Below is a small trained network, with its code and all its weights. Each question gives an input and a class and asks what happens when units are switched off, that is, made to give their printed mean instead of their output.

import numpy as np


def w(rows, s, z=0):
    codes = np.array(rows[::2]) - 128.0
    scale = np.full(codes.shape[1], s)
    scale[-1] = z or s
    return codes * scale


def f(y):
    return y / 2 * (1 + np.tanh(0.7978845608 * (y + 0.044715 * y**3)))


def log_softmax(a):
    a = a - a.max(-1, keepdims=True)
    return a - np.log(np.exp(a).sum(-1, keepdims=True))


def net(x, mask):
    res = np.array(x, float).reshape(1, 3) / 4 @ E
    y = f(res @ A[0][:, :-1].T + A[0][:, -1])
    res = res + np.where(mask, y, B[0][:, -1]) @ B[0][:, :-1]
    return log_softmax(res[-1] @ U[:, :-1].T + U[:, -1])


A, B = {}, {}
E = w([
[12,129,166,11],'x0',
[124,2,10,121],'x1',
[41,28,174,238],'x2',
],0.0075)
A[0] = w([
[137,86,49,114,142],'N1',
[143,68,100,89,98],'N2',
[149,142,201,122,69],'N3',
[129,174,183,147,129],'N4',
[159,165,91,82,82],'N5',
[246,117,114,211,98],'N6',
[130,115,127,129,255],'N7',
[111,102,169,69,79],'N8',
[128,71,71,123,141],'N9',
[190,168,97,55,112],'N10',
[58,123,103,79,75],'N11',
[43,100,156,10,93],'N12',
[179,123,102,67,90],'N13',
[197,153,95,68,112],'N14',
[132,169,192,118,78],'N15',
[146,159,190,139,172],'N16',
[142,65,71,103,72],'N17',
[180,126,114,160,93],'N18',
[146,190,180,179,94],'N19',
[108,131,141,104,74],'N20',
[189,129,117,177,70],'N21',
[63,58,181,219,77],'N22',
],0.014,0.0095)
B[0] = w([
[106,122,112,60,199],'N1',
[84,145,119,96,161],'N2',
[49,137,107,119,148],'N3',
[97,124,123,75,182],'N4',
[73,88,150,163,168],'N5',
[162,230,88,194,237],'N6',
[254,130,197,79,226],'N7',
[104,174,105,167,151],'N8',
[112,145,142,67,195],'N9',
[125,59,191,160,209],'N10',
[90,190,99,168,166],'N11',
[178,214,83,195,231],'N12',
[83,108,164,140,166],'N13',
[115,63,171,164,198],'N14',
[67,160,117,102,164],'N15',
[143,126,129,66,196],'N16',
[36,151,113,84,170],'N17',
[99,169,96,157,159],'N18',
[73,148,109,87,184],'N19',
[79,152,105,155,127],'N20',
[83,168,75,178,167],'N21',
[75,31,208,192,245],'N22',
],0.039,0.011)
U = w([
[66,68,241,190,126],'0',
[119,204,117,187,163],'1',
[39,158,162,11,101],'2',
[255,92,179,69,254],'3',
[112,84,72,122,74],'4',
[102,84,63,136,81],'5',
[132,67,73,144,81],'6',
],0.0091,0.0056)

Each question gives the input, the list of numbers given to net, and the class t.
The units are the neurons (one row each of A and B). Each row of codes is followed by its name. A weight is (code - 128) times the scale printed after its matrix; where a second scale follows, it is the last column's (A, B and U).
mask holds one flag per neuron, in row order. A switched-off neuron (its flag False) gives its mean, the last column of its row in B, instead of its output. The means were averaged over made-up inputs and are rounded, as every weight is.
A unit's drop is (log p(t) with every unit on - log p(t) with that unit switched off) / (log p(t) with every unit on - log p(t) with every unit switched off).
The circuit of an input: a set's keep is (log p(t) with only the set's units on - log p(t) with every unit switched off) / (log p(t) with every unit on - log p(t) with every unit switched off). Starting from the 12 units with the biggest drops (on a tie, the unit counted first), units are removed one at a time, each time the one whose removal leaves the highest keep (on an exact tie, the one counted first), for as long as the keep stays at least 0.8.
circuit, biggest first: the units of the circuit, biggest drop first
k most important neurons: the k neurons with the biggest drops, biggest first
drop when u is switched off: that unit's drop, to one decimal
input [-8,7,5], class 1: circuit, biggest first : [N6]
input [-6,-5,5], class 1: 3 most important neurons : [N6; N10; N14]
input [5,7,-8], class 0: 2 most important neurons : [N10; N14]
input [-8,2,-8], class 0: 3 most important neurons : [N10; N14; N12]
input [5,-3,-3], class 1: 2 most important neurons : [N12; N22]
input [-8,8,2], class 1: 3 most important neurons : [N6; N21; N18]
input [-2,4,1], class 2: drop when N1 is switched off : 0.1
input [-7,4,1], class 1: drop when N6 is switched off : 0.3
input [-1,4,0], class 2: drop when N12 is switched off : 0.2
input [7,-2,5], class 1: drop when N12 is switched off : 1.4
